Here is a tiny trained network, its code and every weight. The questions are about switching its units off for an input and a class, where a switched-off unit gives its printed mean instead of its output.

import numpy as np


def w(rows, s, z=0):
    codes = np.array(rows[::2]) - 128.0
    scale = np.full(codes.shape[1], s)
    scale[-1] = z or s
    return codes * scale


def norm(h):
    return h / np.sqrt((h * h).mean(-1, keepdims=True) + 1e-5)


def f(y):
    return y / 2 * (1 + np.tanh(0.7978845608 * (y + 0.044715 * y**3)))


def log_softmax(a):
    a = a - a.max(-1, keepdims=True)
    return a - np.log(np.exp(a).sum(-1, keepdims=True))


def net(x, mask):
    res = np.array(x, float).reshape(1, 3) / 4 @ E
    u = 0
    for l in range(3):
        y = f(norm(res) @ A[l][:, :-1].T + A[l][:, -1])
        res = res + np.where(mask[u : u + 9], y, B[l][:, -1]) @ B[l][:, :-1]
        u += 9
    return log_softmax(norm(res)[-1] @ U[:, :-1].T + U[:, -1])


A, B = {}, {}
E = w([
[141,68,50,27,137],'x0',
[72,78,126,108,2],'x1',
[96,104,33,209,105],'x2',
],0.0039)
A[0] = w([
[98,171,190,78,138,113],'L0N0',
[97,235,243,117,105,64],'L0N1',
[32,120,74,96,177,62],'L0N2',
[174,40,117,53,143,89],'L0N3',
[186,166,152,170,118,120],'L0N4',
[89,232,59,220,83,98],'L0N5',
[124,135,116,103,2,146],'L0N6',
[151,182,107,144,150,2],'L0N7',
[153,185,125,106,210,210],'L0N8',
],0.005,0.0025)
B[0] = w([
[229,77,56,183,147,167],'L0N0',
[172,80,67,155,50,221],'L0N1',
[187,89,117,107,130,121],'L0N2',
[156,152,29,149,56,191],'L0N3',
[86,180,100,141,81,149],'L0N4',
[213,50,104,156,92,192],'L0N5',
[7,115,110,158,162,239],'L0N6',
[61,152,190,60,140,91],'L0N7',
[4,133,79,139,19,250],'L0N8',
],0.0038,0.0022)
A[1] = w([
[153,198,96,141,254,71],'L1N0',
[154,136,241,31,69,220],'L1N1',
[160,172,208,57,126,160],'L1N2',
[85,114,54,181,81,227],'L1N3',
[115,138,123,169,152,6],'L1N4',
[67,127,147,130,79,141],'L1N5',
[82,93,70,59,178,178],'L1N6',
[127,154,121,107,67,108],'L1N7',
[115,166,181,196,114,97],'L1N8',
],0.006,0.0017)
B[1] = w([
[1,87,121,80,115,161],'L1N0',
[111,120,75,204,195,186],'L1N1',
[158,16,60,213,203,142],'L1N2',
[171,128,137,132,228,254],'L1N3',
[137,84,145,102,114,117],'L1N4',
[92,173,136,72,202,171],'L1N5',
[149,169,167,156,56,201],'L1N6',
[123,163,108,152,180,150],'L1N7',
[128,126,109,83,47,170],'L1N8',
],0.0064,0.0042)
A[2] = w([
[4,145,121,99,160,88],'L2N0',
[46,76,130,117,98,133],'L2N1',
[209,175,118,135,127,52],'L2N2',
[170,147,217,98,193,125],'L2N3',
[157,125,87,36,120,50],'L2N4',
[120,140,169,186,136,15],'L2N5',
[181,100,104,26,96,2],'L2N6',
[185,82,166,113,107,29],'L2N7',
[136,158,255,188,60,30],'L2N8',
],0.0077,0.0016)
B[2] = w([
[31,106,186,120,131,252],'L2N0',
[74,135,151,141,229,180],'L2N1',
[64,130,180,112,160,159],'L2N2',
[148,254,162,152,85,114],'L2N3',
[124,185,128,142,34,169],'L2N4',
[107,100,60,31,101,150],'L2N5',
[98,162,84,177,68,159],'L2N6',
[38,178,137,111,138,101],'L2N7',
[119,177,57,117,55,182],'L2N8',
],0.0064,0.0038)
U = w([
[129,173,50,137,39,206],'0',
[9,105,152,121,185,160],'1',
[202,54,66,187,206,185],'2',
[162,220,191,124,152,159],'3',
[178,106,157,75,124,23],'4',
[186,88,167,79,120,2],'5',
[173,85,164,68,116,20],'6',
[175,85,162,60,116,13],'7',
],0.016,0.0054)

Each question gives the input, the list of numbers given to net, and the class t.
The units are the neurons (one row each of A and B). Each row of codes is followed by its name. A weight is (code - 128) times the scale printed after its matrix; where a second scale follows, it is the last column's (A, B and U).
mask holds one flag per neuron, layer by layer. A switched-off neuron (its flag False) gives its mean, the last column of its row in B, instead of its output. The means were averaged over made-up inputs and are rounded, as every weight is.
A unit's drop is (log p(t) with every unit on - log p(t) with that unit switched off) / (log p(t) with every unit on - log p(t) with every unit switched off).
The circuit of an input: a set's keep is (log p(t) with only the set's units on - log p(t) with every unit switched off) / (log p(t) with every unit on - log p(t) with every unit switched off). Starting from the 12 units with the biggest drops (on a tie, the unit counted first), units are removed one at a time, each time the one whose removal leaves the highest keep (on an exact tie, the one counted first), for as long as the keep stays at least 0.8.
units of the circuit, in order: the units of the circuit, biggest drop first
most important unit: the unit with the biggest drop
top k neurons: the k neurons with the biggest drops, biggest first
k most important neurons of layer l: the k neurons of layer l with the biggest drops, biggest first
drop of u: that unit's drop, to one decimal
input [5,-8,3], class 1: units of the circuit, in order : [L1N0]
input [3,4,-5], class 2: units of the circuit, in order : [L1N1; L0N8; L1N0]
input [6,-5,5], class 0: 3 most important neurons of layer 1 : [L1N1; L1N2; L1N6]
input [8,-1,-8], class 0: units of the circuit, in order : [L2N4; L2N6]
input [5,3,-6], class 2: units of the circuit, in order : [L1N1; L1N2]
input [-1,-3,-1], class 3: 2 most important neurons of layer 1 : [L1N0; L1N3]
input [7,-6,-8], class 2: 2 most important neurons of layer 2 : [L2N8; L2N5]
input [2,6,8], class 2: 2 most important neurons of layer 1 : [L1N0; L1N3]
input [-5,5,8], class 2: top 4 neurons : [L0N5; L1N6; L1N3; L1N0]
input [-5,-6,-2], class 1: top 2 neurons : [L1N0; L1N6]
input [-2,-3,3], class 3: top 2 neurons : [L1N3; L0N8]
input [2,-6,6], class 1: 2 most important neurons of layer 0 : [L0N1; L0N0]
input [0,7,-8], class 2: 3 most important neurons of layer 1 : [L1N1; L1N2; L1N0]
input [-6,6,-5], class 0: units of the circuit, in order : [L2N8]
input [6,8,3], class 1: top 2 neurons : [L0N6; L2N1]
input [2,2,4], class 2: top 3 neurons : [L2N0; L0N5; L0N6]
input [3,-8,-6], class 1: top 2 neurons : [L1N0; L0N8]
input [-2,3,0], class 3: 4 most important neurons of layer 1 : [L1N3; L1N0; L1N1; L1N2]
input [0,0,1], class 3: top 2 neurons : [L0N5; L2N3]
input [-3,2,6], class 2: most important unit : L0N5
input [-1,1,1], class 3: top 2 neurons : [L2N3; L1N1]
input [1,0,-2], class 3: 2 most important neurons of layer 1 : [L1N1; L1N2]
input [-1,2,-4], class 2: 2 most important neurons of layer 1 : [L1N1; L1N6]
input [-7,7,-6], class 0: 3 most important neurons of layer 0 : [L0N1; L0N0; L0N8]
input [-2,7,1], class 1: drop of L1N1 : 0.0
input [2,-7,5], class 1: drop of L1N0 : 1.8
input [5,8,3], class 1: drop of L0N6 : 0.9
